Below are the code and all the weights of a small trained network. Each question names an input and a class and asks about switching units off, where a switched-off unit gives its printed mean instead of its output.

import numpy as np


def w(rows, s, z=0):
    codes = np.array(rows[::2]) - 128.0
    scale = np.full(codes.shape[1], s)
    scale[-1] = z or s
    return codes * scale


def f(y):
    return np.maximum(y, 0)


def log_softmax(a):
    a = a - a.max(-1, keepdims=True)
    return a - np.log(np.exp(a).sum(-1, keepdims=True))


def net(x, mask):
    res = np.array(x, float).reshape(1, 7) / 4 @ E
    y = f(res @ A[0][:, :-1].T + A[0][:, -1])
    res = res + np.where(mask, y, B[0][:, -1]) @ B[0][:, :-1]
    return log_softmax(res[-1] @ U[:, :-1].T + U[:, -1])


A, B = {}, {}
E = w([
[128,128,126,133,130],'x0',
[140,80,244,130,209],'x1',
[127,128,129,124,129],'x2',
[196,238,132,117,175],'x3',
[143,138,148,251,100],'x4',
[123,175,213,87,35],'x5',
[3,196,141,153,173],'x6',
],0.0049)
A[0] = w([
[114,182,59,122,75,68],'neuron 1',
[74,142,125,127,158,99],'neuron 2',
[129,81,102,156,203,159],'neuron 3',
[211,226,140,137,166,104],'neuron 4',
[90,81,117,117,87,96],'neuron 5',
[161,123,137,255,104,130],'neuron 6',
[138,129,139,193,120,254],'neuron 7',
[81,159,130,132,146,46],'neuron 8',
[127,143,127,167,120,116],'neuron 9',
[147,84,248,137,203,57],'neuron 10',
[131,139,186,82,65,192],'neuron 11',
[72,32,141,155,99,108],'neuron 12',
[212,67,128,130,98,55],'neuron 13',
[139,120,121,111,136,238],'neuron 14',
[112,152,203,107,47,59],'neuron 15',
[227,77,120,128,95,45],'neuron 16',
[138,106,199,127,148,166],'neuron 17',
[62,37,123,147,75,86],'neuron 18',
[156,170,125,142,152,96],'neuron 19',
[56,149,148,137,170,76],'neuron 20',
[114,153,74,137,85,54],'neuron 21',
[136,144,74,131,82,58],'neuron 22',
[186,100,115,89,109,63],'neuron 23',
[112,157,45,132,58,86],'neuron 24',
[124,119,136,209,125,103],'neuron 25',
[125,93,48,161,202,64],'neuron 26',
[103,99,93,17,175,177],'neuron 27',
[166,106,122,114,113,65],'neuron 28',
[156,111,77,132,180,146],'neuron 29',
[13,177,116,156,147,65],'neuron 30',
[89,148,132,135,140,52],'neuron 31',
],0.0091,0.0039)
B[0] = w([
[150,60,98,187,178,190],'neuron 1',
[168,126,185,117,114,167],'neuron 2',
[114,173,101,188,48,207],'neuron 3',
[149,228,73,85,213,226],'neuron 4',
[143,160,101,91,183,166],'neuron 5',
[19,92,161,48,132,221],'neuron 6',
[142,89,83,33,49,253],'neuron 7',
[155,127,199,128,141,149],'neuron 8',
[102,111,138,102,132,156],'neuron 9',
[142,20,63,216,202,216],'neuron 10',
[84,171,102,167,42,235],'neuron 11',
[176,207,70,102,192,195],'neuron 12',
[184,133,236,139,127,176],'neuron 13',
[180,126,103,91,53,224],'neuron 14',
[60,193,132,207,90,189],'neuron 15',
[176,147,253,148,144,180],'neuron 16',
[162,77,61,158,112,205],'neuron 17',
[166,219,86,89,200,194],'neuron 18',
[136,164,110,98,167,161],'neuron 19',
[179,112,214,123,110,182],'neuron 20',
[134,71,115,178,163,162],'neuron 21',
[139,72,122,183,155,161],'neuron 22',
[125,122,225,118,139,162],'neuron 23',
[149,37,92,185,158,205],'neuron 24',
[61,100,149,81,133,175],'neuron 25',
[67,199,141,224,92,186],'neuron 26',
[42,67,131,23,128,236],'neuron 27',
[123,130,192,129,145,143],'neuron 28',
[102,175,121,157,68,189],'neuron 29',
[232,126,241,117,102,209],'neuron 30',
[150,135,182,134,126,140],'neuron 31',
],0.021,0.0043)
U = w([
[189,127,254,124,137,84],'0',
[138,24,76,198,189,98],'1',
[123,122,105,93,85,254],'2',
[140,229,81,78,208,80],'3',
[41,187,127,188,51,81],'4',
[33,65,142,14,122,80],'5',
[131,113,115,99,97,198],'6',
],0.0063,0.0066)

Each question gives the input, the list of numbers given to net, and the class t.
The units are the neurons (one row each of A and B). Each row of codes is followed by its name. A weight is (code - 128) times the scale printed after its matrix; where a second scale follows, it is the last column's (A, B and U).
mask holds one flag per neuron, in row order. A switched-off neuron (its flag False) gives its mean, the last column of its row in B, instead of its output. The means were averaged over made-up inputs and are rounded, as every weight is.
A unit's drop is (log p(t) with every unit on - log p(t) with that unit switched off) / (log p(t) with every unit on - log p(t) with every unit switched off).
The circuit of an input: a set's keep is (log p(t) with only the set's units on - log p(t) with every unit switched off) / (log p(t) with every unit on - log p(t) with every unit switched off). Starting from the 12 units with the biggest drops (on a tie, the unit counted first), units are removed one at a time, each time the one whose removal leaves the highest keep (on an exact tie, the one counted first), for as long as the keep stays at least 0.8.
circuit, biggest first: the units of the circuit, biggest drop first
most important unit: the unit with the biggest drop
top k neurons: the k neurons with the biggest drops, biggest first
drop of u: that unit's drop, to one decimal
input [-4,5,4,-2,8,-6,-3], class 5: top 2 neurons -> (neuron 6; neuron 25)
input [1,2,7,0,6,7,4], class 4: most important unit -> neuron 15
input [-3,0,-1,3,-2,-5,4], class 4: top 3 neurons -> (neuron 26; neuron 3; neuron 29)
input [0,3,-3,2,-2,8,1], class 4: circuit, biggest first -> (neuron 15; neuron 11)
input [-4,-7,6,5,-1,2,-7], class 0: circuit, biggest first -> (neuron 16; neuron 13)
input [1,-7,4,-6,-5,4,-6], class 1: top 3 neurons -> (neuron 24; neuron 1; neuron 22)
input [-2,-2,-4,-5,1,-4,-4], class 3: circuit, biggest first -> (neuron 18; neuron 12)
input [1,5,-3,8,6,-8,-6], class 3: top 4 neurons -> (neuron 4; neuron 19; neuron 11; neuron 15)
input [5,-7,2,1,-5,-8,6], class 4: top 2 neurons -> (neuron 26; neuron 29)
input [3,-7,7,-7,-7,-2,-7], class 0: top 3 neurons -> (neuron 16; neuron 13; neuron 23)
input [-4,6,-3,-7,8,-5,3], class 5: top 3 neurons -> (neuron 6; neuron 25; neuron 7)
input [0,-8,-7,-3,-4,7,6], class 1: top 3 neurons -> (neuron 24; neuron 1; neuron 21)
input [-2,1,-3,-5,-4,3,6], class 0: circuit, biggest first -> (neuron 30; neuron 20)
input [2,6,-3,-7,0,-7,-2], class 3: top 2 neurons -> (neuron 12; neuron 18)
input [-8,-8,-5,0,1,4,-6], class 1: most important unit -> neuron 24
input [-3,5,-2,1,7,-7,-4], class 4: circuit, biggest first -> (neuron 3; neuron 26)
input [-7,7,-5,4,8,0,-6], class 5: top 3 neurons -> (neuron 6; neuron 7; neuron 25)
input [1,7,5,-6,-7,7,-3], class 1: top 2 neurons -> (neuron 10; neuron 17)
input [2,-7,-3,6,-3,6,6], class 1: circuit, biggest first -> (neuron 1; neuron 24)
input [-1,-8,-8,-7,-6,-6,7], class 1: circuit, biggest first -> (neuron 24)
input [5,3,-2,-7,4,-7,4], class 3: drop of neuron 15 -> 0.1
